Below is a small trained network, with its code and all its weights. Each question gives an input and a target symbol and asks what happens when units are switched off, that is, made to give their printed mean instead of their output.

import numpy as np


def w(rows, s, z=0):
    codes = np.array(rows[::2]) - 128.0
    scale = np.full(codes.shape[1], s)
    scale[-1] = z or s
    return codes * scale


def norm(h):
    return h / np.sqrt((h * h).mean(-1, keepdims=True) + 1e-5)


def f(y):
    return np.maximum(y, 0)


def softmax(a):
    e = np.exp(a - a.max(-1, keepdims=True))
    return e / e.sum(-1, keepdims=True)


def log_softmax(a):
    a = a - a.max(-1, keepdims=True)
    return a - np.log(np.exp(a).sum(-1, keepdims=True))


def net(x, mask):
    ids = ['βγεζθλ'.index(c) for c in x.split()]
    T = len(ids)
    res = E[ids] + P[:T]
    q, k, v = (norm(res) @ M[0].T for M in (Q, K, V))
    z = softmax(np.where(np.tri(T) > 0, q @ k.T / 4**0.5, -1e9)) @ v
    res = res + np.where(mask[0], z, O[0][:, -1]) @ O[0][:, :-1]
    y = f(norm(res) @ A[0][:, :-1].T + A[0][:, -1])
    res = res + np.where(mask[1:9], y, B[0][:, -1]) @ B[0][:, :-1]
    return log_softmax(norm(res)[-1] @ U[:, :-1].T + U[:, -1])


Q, K, V, O, A, B = {}, {}, {}, {}, {}, {}
E = w([
[195,156,69],'β',
[43,83,154],'γ',
[183,170,75],'ε',
[99,191,124],'ζ',
[106,93,2],'θ',
[68,160,144],'λ',
],0.018)
P = w([
[206,175,203],'0',
[160,143,171],'1',
[133,157,139],'2',
[115,136,126],'3',
[109,132,107],'4',
[100,131,89],'5',
[96,128,75],'6',
[87,129,61],'7',
[81,128,49],'8',
[71,127,35],'9',
[62,146,15],'10',
[88,80,14],'11',
[2,225,88],'12',
],0.0098)
Q[0] = w([
[73,190,68],'head 1',
[137,152,51],'head 1',
[250,70,237],'head 1',
[54,139,7],'head 1',
],0.019)
K[0] = w([
[98,92,71],'head 1',
[64,151,112],'head 1',
[161,180,252],'head 1',
[75,129,35],'head 1',
],0.024)
V[0] = w([
[218,132,56],'head 1',
[178,236,108],'head 1',
[144,254,110],'head 1',
[156,51,124],'head 1',
],0.017)
O[0] = w([
[188,145,7,254],'head 1',
[73,197,60,162],'head 1',
[23,184,88,201],'head 1',
[224,110,111,86],'head 1',
],0.017,0.005)
A[0] = w([
[178,61,24,122],'neuron 1',
[162,124,211,37],'neuron 2',
[122,105,64,106],'neuron 3',
[82,75,141,76],'neuron 4',
[130,124,137,3],'neuron 5',
[145,40,106,36],'neuron 6',
[131,76,151,121],'neuron 7',
[122,253,158,176],'neuron 8',
],0.025,0.0021)
B[0] = w([
[254,28,158,252],'neuron 1',
[166,241,123,140],'neuron 2',
[201,178,108,192],'neuron 3',
[64,49,87,143],'neuron 4',
[129,132,125,129],'neuron 5',
[40,65,65,157],'neuron 6',
[87,185,140,136],'neuron 7',
[168,38,166,168],'neuron 8',
],0.03,0.022)
U = w([
[182,101,93,133],'β',
[131,189,186,129],'γ',
[119,123,10,151],'ε',
[83,106,96,74],'ζ',
[138,103,131,3],'θ',
[61,44,176,194],'λ',
],0.011,0.0052)

Each question gives the input, a string of symbols that net reads in full, and the target symbol t.
The units are the heads (4 rows each of Q, K, V and O) and the neurons (one row each of A and B). Each row of codes is followed by its name. A weight is (code - 128) times the scale printed after its matrix; where a second scale follows, it is the last column's (O, A, B and U).
mask holds one flag per unit, heads first, then neurons. A switched-off unit (its flag False) gives its mean, the last column of its rows in O or B, instead of its output. The means were averaged over made-up inputs and are rounded, as every weight is.
A unit's drop is (log p(t) with every unit on - log p(t) with that unit switched off) / (log p(t) with every unit on - log p(t) with every unit switched off).
The circuit of an input: a set's keep is (log p(t) with only the set's units on - log p(t) with every unit switched off) / (log p(t) with every unit on - log p(t) with every unit switched off). Starting from all 9 units, units are removed one at a time, each time the one whose removal leaves the highest keep (on an exact tie, the one counted first), for as long as the keep stays at least 0.8.
units of the circuit, in order: the units of the circuit, biggest drop first
most important unit: the unit with the biggest drop
top k neurons: the k neurons with the biggest drops, biggest first
drop when u is switched off: that unit's drop, to one decimal
input ε λ ζ λ ζ ε γ ε, target γ: units of the circuit, in order : (neuron 2; head 1; neuron 1)
input λ λ γ λ γ ε λ ε, target λ: units of the circuit, in order : (head 1; neuron 1; neuron 8)
input ζ λ λ λ γ β, target γ: most important unit : neuron 2
input λ ε ε γ, target ε: top 2 neurons : (neuron 1; neuron 6)
input λ γ λ λ ε λ ε λ λ ε, target λ: top 4 neurons : (neuron 8; neuron 1; neuron 3; neuron 6)
input λ ε ε ε ζ ε, target ε: units of the circuit, in order : (head 1; neuron 1)
input λ λ γ λ λ ζ λ ζ, target λ: top 2 neurons : (neuron 8; neuron 1)
input γ β ε ζ ζ λ λ ε λ λ λ, target λ: top 2 neurons : (neuron 1; neuron 8)
input λ γ ε, target γ: units of the circuit, in order : (head 1; neuron 2; neuron 1)
input λ ε β, target ε: top 3 neurons : (neuron 1; neuron 8; neuron 6)
input ζ γ λ β λ β, target λ: top 2 neurons : (neuron 1; neuron 8)
input γ γ ε ε β ζ λ β λ λ ζ, target λ: drop when neuron 1 is switched off : 0.2
input λ λ λ λ λ ε λ λ, target λ: drop when neuron 8 is switched off : 0.2
input λ β γ β, target γ: drop when neuron 1 is switched off : 0.3
input ε ε β, target ε: drop when neuron 1 is switched off : 0.3
input λ ε γ, target ε: units of the circuit, in order : (neuron 1)
input ε λ λ γ λ ζ λ ε ε ζ, target ε: units of the circuit, in order : (head 1; neuron 1)
